Here is a tiny trained network, its code and every weight. The questions are about switching its units off for an input and a target symbol, where a switched-off unit gives its printed mean instead of its output.

import numpy as np


def w(rows, s, z=0):
    codes = np.array(rows[::2]) - 128.0
    scale = np.full(codes.shape[1], s)
    scale[-1] = z or s
    return codes * scale


def f(y):
    return np.maximum(y, 0)


def softmax(a):
    e = np.exp(a - a.max(-1, keepdims=True))
    return e / e.sum(-1, keepdims=True)


def log_softmax(a):
    a = a - a.max(-1, keepdims=True)
    return a - np.log(np.exp(a).sum(-1, keepdims=True))


def net(x, mask):
    ids = ['ΠΣΦΨαβγεθλμτω'.index(c) for c in x.split()]
    T = len(ids)
    res = E[ids] + P[:T]
    u = 0
    for l in range(2):
        r = res
        for j in range(2):
            rows = slice(2 * j, 2 * j + 2)
            q, k, v = (r @ M[l][rows].T for M in (Q, K, V))
            z = softmax(np.where(np.tri(T) > 0, q @ k.T / 2**0.5, -1e9)) @ v
            o = O[l][rows]
            res = res + np.where(mask[u + j], z, o[:, -1]) @ o[:, :-1]
        u += 2
        y = f(res @ A[l][:, :-1].T + A[l][:, -1])
        res = res + np.where(mask[u : u + 4], y, B[l][:, -1]) @ B[l][:, :-1]
        u += 4
    return log_softmax(res[-1] @ U[:, :-1].T + U[:, -1])


Q, K, V, O, A, B = {}, {}, {}, {}, {}, {}
E = w([
[116,131,98,63,199,107,68,101,85,149],'Π',
[132,106,115,57,247,105,123,131,124,75],'Σ',
[151,79,85,140,209,135,91,101,102,104],'Φ',
[71,109,145,66,205,208,154,141,128,215],'Ψ',
[88,99,135,111,190,200,107,78,155,147],'α',
[161,97,80,131,108,84,79,100,31,112],'β',
[127,115,129,145,88,187,108,71,77,139],'γ',
[57,167,168,74,101,155,117,144,73,205],'ε',
[124,82,139,167,107,179,158,140,47,137],'θ',
[113,86,22,170,77,144,59,138,127,133],'λ',
[90,186,181,99,103,118,121,111,135,73],'μ',
[94,136,111,233,56,181,103,121,145,108],'τ',
[105,132,209,63,137,102,180,168,108,88],'ω',
],0.015)
P = w([
[104,166,79,207,160,104,183,81,112,144],'0',
[184,153,153,97,161,168,75,113,103,145],'1',
[108,123,130,23,92,204,84,158,99,74],'2',
[72,91,127,149,110,89,180,77,131,108],'3',
[167,103,212,129,119,154,53,150,160,138],'4',
[84,72,160,36,58,164,49,185,145,58],'5',
[56,33,144,113,66,51,188,72,156,88],'6',
[151,54,247,142,75,140,36,183,204,104],'7',
[108,48,140,59,59,127,33,222,113,86],'8',
[59,68,144,116,98,89,205,70,153,97],'9',
],0.015)
Q[0] = w([
[2,133,1,96,93,119,232,111,101,42],'0.h0',
[175,200,73,167,121,59,239,123,181,165],'0.h0',
[26,141,57,93,106,139,173,83,130,61],'0.h1',
[62,61,145,98,103,170,62,193,81,69],'0.h1',
],0.01)
K[0] = w([
[164,209,86,142,215,114,165,5,105,159],'0.h0',
[197,216,94,124,188,190,95,173,96,155],'0.h0',
[141,130,84,133,157,127,178,48,91,187],'0.h1',
[59,63,147,133,100,89,129,105,158,111],'0.h1',
],0.014)
V[0] = w([
[43,165,172,136,33,143,58,73,107,194],'0.h0',
[36,85,172,72,195,114,171,255,159,210],'0.h0',
[86,144,67,176,127,114,101,107,156,134],'0.h1',
[88,230,174,152,105,93,189,135,183,10],'0.h1',
],0.0075)
O[0] = w([
[197,127,97,35,78,121,183,129,166,154,237],'0.h0',
[138,197,71,121,133,153,149,85,96,6,105],'0.h0',
[118,102,90,143,143,131,145,110,156,175,206],'0.h1',
[159,160,190,168,113,90,97,64,111,171,4],'0.h1',
],0.012,0.0036)
A[0] = w([
[128,114,199,86,208,144,22,199,84,70,110],'0.n0',
[91,142,253,66,140,191,149,112,73,110,119],'0.n1',
[136,110,136,223,90,125,204,97,179,124,108],'0.n2',
[121,66,132,67,121,232,70,169,140,99,5],'0.n3',
],0.0073,0.0032)
B[0] = w([
[65,155,164,232,55,199,118,137,112,163,229],'0.n0',
[170,93,57,181,174,115,50,63,113,88,191],'0.n1',
[197,54,108,159,180,223,178,134,167,68,146],'0.n2',
[132,116,174,99,180,100,159,253,78,70,251],'0.n3',
],0.0078,0.011)
Q[1] = w([
[244,196,170,144,141,135,116,172,150,134],'1.h0',
[96,161,151,157,99,165,44,206,98,135],'1.h0',
[28,71,83,136,90,89,180,79,132,128],'1.h1',
[102,80,189,171,151,98,108,139,123,158],'1.h1',
],0.011)
K[1] = w([
[127,114,174,87,2,203,60,175,109,81],'1.h0',
[98,18,146,99,79,117,123,75,118,76],'1.h0',
[158,169,68,185,225,97,236,100,47,222],'1.h1',
[60,44,107,155,96,46,183,65,159,106],'1.h1',
],0.0086)
V[1] = w([
[99,165,107,129,95,49,163,139,34,169],'1.h0',
[199,99,174,191,134,106,211,143,79,104],'1.h0',
[94,180,245,88,128,179,182,103,148,136],'1.h1',
[146,118,118,154,38,231,148,168,121,139],'1.h1',
],0.011)
O[1] = w([
[94,181,164,110,2,176,131,162,113,126,60],'1.h0',
[157,164,171,126,182,229,67,142,140,122,95],'1.h0',
[115,62,132,137,128,159,126,116,58,177,3],'1.h1',
[69,95,115,83,74,150,72,89,163,115,203],'1.h1',
],0.015,0.0058)
A[1] = w([
[146,95,133,147,128,146,2,133,143,140,92],'1.n0',
[109,134,113,178,186,82,155,51,188,138,45],'1.n1',
[109,164,126,123,159,177,109,215,52,55,3],'1.n2',
[171,90,152,48,112,99,137,159,190,134,173],'1.n3',
],0.0081,0.0055)
B[1] = w([
[96,171,222,79,211,100,245,111,141,136,241],'1.n0',
[161,96,221,109,18,135,75,146,97,109,196],'1.n1',
[191,96,86,149,15,92,179,64,178,146,235],'1.n2',
[148,221,59,205,164,188,100,136,55,254,251],'1.n3',
],0.008,0.013)
U = w([
[76,128,129,113,82,126,138,146,111,128,210],'Π',
[86,151,91,232,138,123,126,97,100,133,175],'Σ',
[137,148,114,117,136,24,253,142,203,142,138],'Φ',
[146,148,70,109,107,68,134,61,232,118,63],'Ψ',
[51,112,57,141,203,86,189,106,118,85,181],'α',
[186,154,195,95,104,111,105,218,128,107,108],'β',
[127,140,167,124,155,149,152,195,38,148,102],'γ',
[220,171,89,87,132,138,145,113,101,107,172],'ε',
[168,137,162,33,118,91,184,133,183,123,4],'θ',
[84,192,76,174,152,128,114,149,164,125,144],'λ',
[200,84,152,97,102,36,140,81,114,169,143],'μ',
[109,128,74,145,128,92,185,52,194,211,28],'τ',
[92,202,125,130,150,126,145,82,127,89,151],'ω',
],0.0052,0.0033)

Each question gives the input, a string of symbols that net reads in full, and the target symbol t.
The units are the heads (2 rows each of Q, K, V and O) and the neurons (one row each of A and B). Each row of codes is followed by its name. A weight is (code - 128) times the scale printed after its matrix; where a second scale follows, it is the last column's (O, A, B and U).
mask holds one flag per unit, layer by layer, with each layer's heads first. A switched-off unit (its flag False) gives its mean, the last column of its rows in O or B, instead of its output. The means were averaged over made-up inputs and are rounded, as every weight is.
A unit's drop is (log p(t) with every unit on - log p(t) with that unit switched off) / (log p(t) with every unit on - log p(t) with every unit switched off).
The circuit of an input: a set's keep is (log p(t) with only the set's units on - log p(t) with every unit switched off) / (log p(t) with every unit on - log p(t) with every unit switched off). Starting from all 12 units, units are removed one at a time, each time the one whose removal leaves the highest keep (on an exact tie, the one counted first), for as long as the keep stays at least 0.8.
circuit, biggest first: the units of the circuit, biggest drop first
unit that matters most: the unit with the biggest drop
top k neurons: the k neurons with the biggest drops, biggest first
which heads matter: for each layer, one digit per head in row order, 1 if its drop is at least 0.15 and else 0, layers parted by /
input α Π ε ω ε Π ω Π ε, target ω: which heads matter => 11 / 00
input Π Σ α ω Φ α, target ω: unit that matters most => 0.h1
input Π Π γ Π α, target γ: which heads matter => 11 / 01
input Π Π Ψ Π Π γ, target Π: circuit, biggest first => 1.h1; 0.n3
input α Π Π ε Ψ γ Π Π ω, target Π: circuit, biggest first => 0.h0; 1.h0; 1.h1
input ε γ ε Σ Π α Π Σ λ, target Π: which heads matter => 10 / 11
input λ ε Φ Π Σ α ε, target Ψ: circuit, biggest first => 1.h1; 0.n3
input γ α θ Φ Π Σ α, target τ: circuit, biggest first => 0.h0; 1.n3
input ε Π Σ, target ε: circuit, biggest first => 0.h0; 1.n3
input α Π ε β, target μ: top 3 neurons => 1.n1; 0.n3; 0.n0
input Π λ β Π Π Σ Π, target Φ: which heads matter => 00 / 11
input γ α ω γ Π μ, target γ: which heads matter => 10 / 01
input τ τ Π τ Π Π, target τ: which heads matter => 11 / 01
input λ Π Π Φ Π Φ Π, target Ψ: circuit, biggest first => 1.h1
input γ ε ω, target γ: circuit, biggest first => 0.h0; 1.n3; 0.n3
input β α α Φ θ, target θ: top 3 neurons => 0.n3; 1.n0; 1.n2
input Π τ Σ Σ Π, target Σ: circuit, biggest first => 0.h0; 0.n0
input Σ μ Π ε γ α α, target Σ: which heads matter => 10 / 01
input α Π λ, target α: which heads matter => 01 / 10
input λ α Π β τ ω α, target Ψ: circuit, biggest first => 1.h1
input ε α Π Π ε γ β Π θ Φ, target Π: circuit, biggest first => 1.h0; 1.h1
input μ ε Π Σ ε μ, target Σ: which heads matter => 10 / 01
input ε ε Π Σ Π α Π λ γ Π, target Π: which heads matter => 00 / 11
input α α ε Π β, target ε: which heads matter => 11 / 00
input α ω α ε Π Π Φ, target μ: which heads matter => 00 / 10
input Π τ Π α, target Φ: top 3 neurons => 0.n0; 1.n3; 0.n2
